Below is a small trained network, with its code and all its weights. Each question gives an input and a class and asks what happens when units are switched off, that is, made to give their printed mean instead of their output.

import numpy as np


def w(rows, s, z=0):
    codes = np.array(rows[::2]) - 128.0
    scale = np.full(codes.shape[1], s)
    scale[-1] = z or s
    return codes * scale


def f(y):
    return np.maximum(y, 0)


def log_softmax(a):
    a = a - a.max(-1, keepdims=True)
    return a - np.log(np.exp(a).sum(-1, keepdims=True))


def net(x, mask):
    res = np.array(x, float).reshape(1, 4) / 4 @ E
    y = f(res @ A[0][:, :-1].T + A[0][:, -1])
    res = res + np.where(mask, y, B[0][:, -1]) @ B[0][:, :-1]
    return log_softmax(res[-1] @ U[:, :-1].T + U[:, -1])


A, B = {}, {}
E = w([
[19,91,77,143,124,88],'x0',
[165,89,122,254,201,77],'x1',
[159,201,17,84,154,54],'x2',
[123,89,161,125,48,45],'x3',
],0.0094)
A[0] = w([
[226,94,134,178,145,122,101],'n1',
[203,131,169,163,143,154,94],'n2',
[56,103,126,135,132,170,100],'n3',
[69,54,173,158,91,160,154],'n4',
[129,77,233,104,48,164,198],'n5',
[196,114,162,172,162,102,126],'n6',
[176,203,151,12,82,196,238],'n7',
[67,122,95,124,115,129,155],'n8',
[154,112,201,177,157,243,164],'n9',
[112,168,95,103,122,60,25],'n10',
[192,135,137,137,123,119,89],'n11',
[20,112,131,150,132,197,137],'n12',
[70,130,115,109,21,61,149],'n13',
[104,98,123,207,134,92,71],'n14',
[44,89,123,117,133,176,200],'n15',
[124,110,227,121,54,161,200],'n16',
[167,171,119,41,89,190,168],'n17',
[147,163,97,75,102,168,4],'n18',
[143,124,119,146,157,180,145],'n19',
[153,158,65,95,156,121,40],'n20',
[89,107,109,103,64,77,142],'n21',
[121,124,223,131,53,151,183],'n22',
[204,123,159,157,165,111,138],'n23',
[189,151,128,134,118,90,49],'n24',
],0.011,0.002)
B[0] = w([
[140,104,81,148,92,67,190],'n1',
[94,178,40,168,198,98,183],'n2',
[60,166,121,14,140,95,160],'n3',
[122,93,164,45,74,111,192],'n4',
[54,101,199,111,246,203,218],'n5',
[138,106,93,157,64,61,187],'n6',
[175,63,206,127,74,141,250],'n7',
[120,156,94,139,145,101,161],'n8',
[141,113,112,218,218,183,215],'n9',
[161,128,149,195,158,168,168],'n10',
[89,167,93,107,134,89,159],'n11',
[44,150,132,43,154,91,178],'n12',
[70,89,121,174,159,22,201],'n13',
[140,94,161,112,94,120,177],'n14',
[72,136,110,45,116,66,174],'n15',
[65,113,192,105,254,201,207],'n16',
[178,63,189,121,63,143,217],'n17',
[157,100,176,106,79,156,177],'n18',
[129,140,100,135,164,108,163],'n19',
[166,149,156,120,102,158,175],'n20',
[61,117,107,185,165,43,180],'n21',
[63,100,176,93,230,165,200],'n22',
[128,120,58,151,86,94,183],'n23',
[88,144,132,71,123,97,159],'n24',
],0.0094,0.014)
U = w([
[168,154,77,224,210,216,249],'0',
[105,65,250,84,153,193,76],'1',
[217,162,147,48,40,233,57],'2',
[178,61,106,152,1,73,128],'3',
[62,175,50,100,165,71,103],'4',
],0.0096,0.0018)

Each question gives the input, the list of numbers given to net, and the class t.
The units are the neurons (one row each of A and B). Each row of codes is followed by its name. A weight is (code - 128) times the scale printed after its matrix; where a second scale follows, it is the last column's (A, B and U).
mask holds one flag per neuron, in row order. A switched-off neuron (its flag False) gives its mean, the last column of its row in B, instead of its output. The means were averaged over made-up inputs and are rounded, as every weight is.
A unit's drop is (log p(t) with every unit on - log p(t) with that unit switched off) / (log p(t) with every unit on - log p(t) with every unit switched off).
The circuit of an input: a set's keep is (log p(t) with only the set's units on - log p(t) with every unit switched off) / (log p(t) with every unit on - log p(t) with every unit switched off). Starting from the 12 units with the biggest drops (on a tie, the unit counted first), units are removed one at a time, each time the one whose removal leaves the highest keep (on an exact tie, the one counted first), for as long as the keep stays at least 0.8.
circuit, biggest first: the units of the circuit, biggest drop first
most important unit: the unit with the biggest drop
top k neurons: the k neurons with the biggest drops, biggest first
drop when u is switched off: that unit's drop, to one decimal
input [-8,7,3,-2], class 4: most important unit	n2
input [3,-4,3,1], class 3: circuit, biggest first	n5; n16
input [1,-6,1,-7], class 2: circuit, biggest first	n5; n16; n13
input [-7,-1,-7,-8], class 0: top 2 neurons	n9; n2
input [-6,5,4,-1], class 4: top 3 neurons	n7; n17; n2
input [-5,3,3,-6], class 0: drop when n2 is switched off	0.1
input [0,4,8,3], class 3: drop when n22 is switched off	0.3
input [4,5,-6,-4], class 4: drop when n7 is switched off	0.3
input [-6,-1,-5,-8], class 0: drop when n2 is switched off	0.2
input [0,0,3,6], class 4: top 2 neurons	n7; n17
